Here is a tiny trained network, its code and every weight. The questions are about switching its units off for an input and a class, where a switched-off unit gives its printed mean instead of its output.

import numpy as np


def w(rows, s, z=0):
    codes = np.array(rows[::2]) - 128.0
    scale = np.full(codes.shape[1], s)
    scale[-1] = z or s
    return codes * scale


def f(y):
    return np.maximum(y, 0)


def log_softmax(a):
    a = a - a.max(-1, keepdims=True)
    return a - np.log(np.exp(a).sum(-1, keepdims=True))


def net(x, mask):
    res = np.array(x, float).reshape(1, 2) / 4 @ E
    y = f(res @ A[0][:, :-1].T + A[0][:, -1])
    res = res + np.where(mask, y, B[0][:, -1]) @ B[0][:, :-1]
    return log_softmax(res[-1] @ U[:, :-1].T + U[:, -1])


A, B = {}, {}
E = w([
[177,3,29,240,56],'x0',
[74,104,190,142,112],'x1',
],0.013)
A[0] = w([
[231,86,114,119,126,254],'neuron 0',
[100,106,187,187,133,229],'neuron 1',
[109,133,105,68,202,129],'neuron 2',
[171,119,97,73,114,146],'neuron 3',
[122,215,186,123,228,133],'neuron 4',
[126,115,183,110,91,103],'neuron 5',
[136,98,52,149,107,253],'neuron 6',
[91,151,105,75,155,112],'neuron 7',
[149,142,52,93,118,163],'neuron 8',
[109,131,117,86,243,116],'neuron 9',
[153,163,90,113,167,97],'neuron 10',
[135,48,52,254,56,166],'neuron 11',
[160,166,122,88,212,183],'neuron 12',
[77,162,207,105,139,207],'neuron 13',
[152,157,13,134,107,244],'neuron 14',
],0.014,0.004)
B[0] = w([
[158,156,185,185,137,177],'neuron 0',
[117,37,145,80,155,158],'neuron 1',
[222,169,118,62,139,169],'neuron 2',
[172,172,173,129,156,145],'neuron 3',
[68,117,2,48,78,216],'neuron 4',
[109,79,167,130,122,144],'neuron 5',
[157,179,176,201,189,190],'neuron 6',
[167,158,66,85,127,163],'neuron 7',
[123,155,175,168,150,155],'neuron 8',
[74,182,26,77,94,174],'neuron 9',
[139,182,150,126,101,148],'neuron 10',
[224,83,70,235,210,254],'neuron 11',
[138,251,99,57,61,181],'neuron 12',
[32,104,107,76,145,201],'neuron 13',
[146,149,188,179,116,182],'neuron 14',
],0.0094,0.028)
U = w([
[215,82,57,249,146,137],'0',
[51,55,144,87,114,210],'1',
[140,221,1,21,74,1],'2',
[142,183,203,147,70,34],'3',
],0.0096,0.0033)

Each question gives the input, the list of numbers given to net, and the class t.
The units are the neurons (one row each of A and B). Each row of codes is followed by its name. A weight is (code - 128) times the scale printed after its matrix; where a second scale follows, it is the last column's (A, B and U).
mask holds one flag per neuron, in row order. A switched-off neuron (its flag False) gives its mean, the last column of its row in B, instead of its output. The means were averaged over made-up inputs and are rounded, as every weight is.
A unit's drop is (log p(t) with every unit on - log p(t) with that unit switched off) / (log p(t) with every unit on - log p(t) with every unit switched off).
The circuit of an input: a set's keep is (log p(t) with only the set's units on - log p(t) with every unit switched off) / (log p(t) with every unit on - log p(t) with every unit switched off). Starting from the 12 units with the biggest drops (on a tie, the unit counted first), units are removed one at a time, each time the one whose removal leaves the highest keep (on an exact tie, the one counted first), for as long as the keep stays at least 0.8.
circuit, biggest first: the units of the circuit, biggest drop first
k most important neurons: the k neurons with the biggest drops, biggest first
drop when u is switched off: that unit's drop, to one decimal
input [-2,5], class 1: most important neuron => neuron 12
input [0,-4], class 3: 2 most important neurons => neuron 11; neuron 4
input [-1,4], class 1: 2 most important neurons => neuron 11; neuron 12
input [-3,7], class 1: circuit, biggest first => neuron 12; neuron 13
input [1,6], class 1: 2 most important neurons => neuron 11; neuron 6
input [-1,3], class 1: 2 most important neurons => neuron 11; neuron 12
input [0,-6], class 3: drop when neuron 4 is switched off => 0.2
input [-1,6], class 1: drop when neuron 6 is switched off => 0.0
input [0,-3], class 3: drop when neuron 4 is switched off => 0.4
input [1,7], class 1: drop when neuron 6 is switched off => 0.1
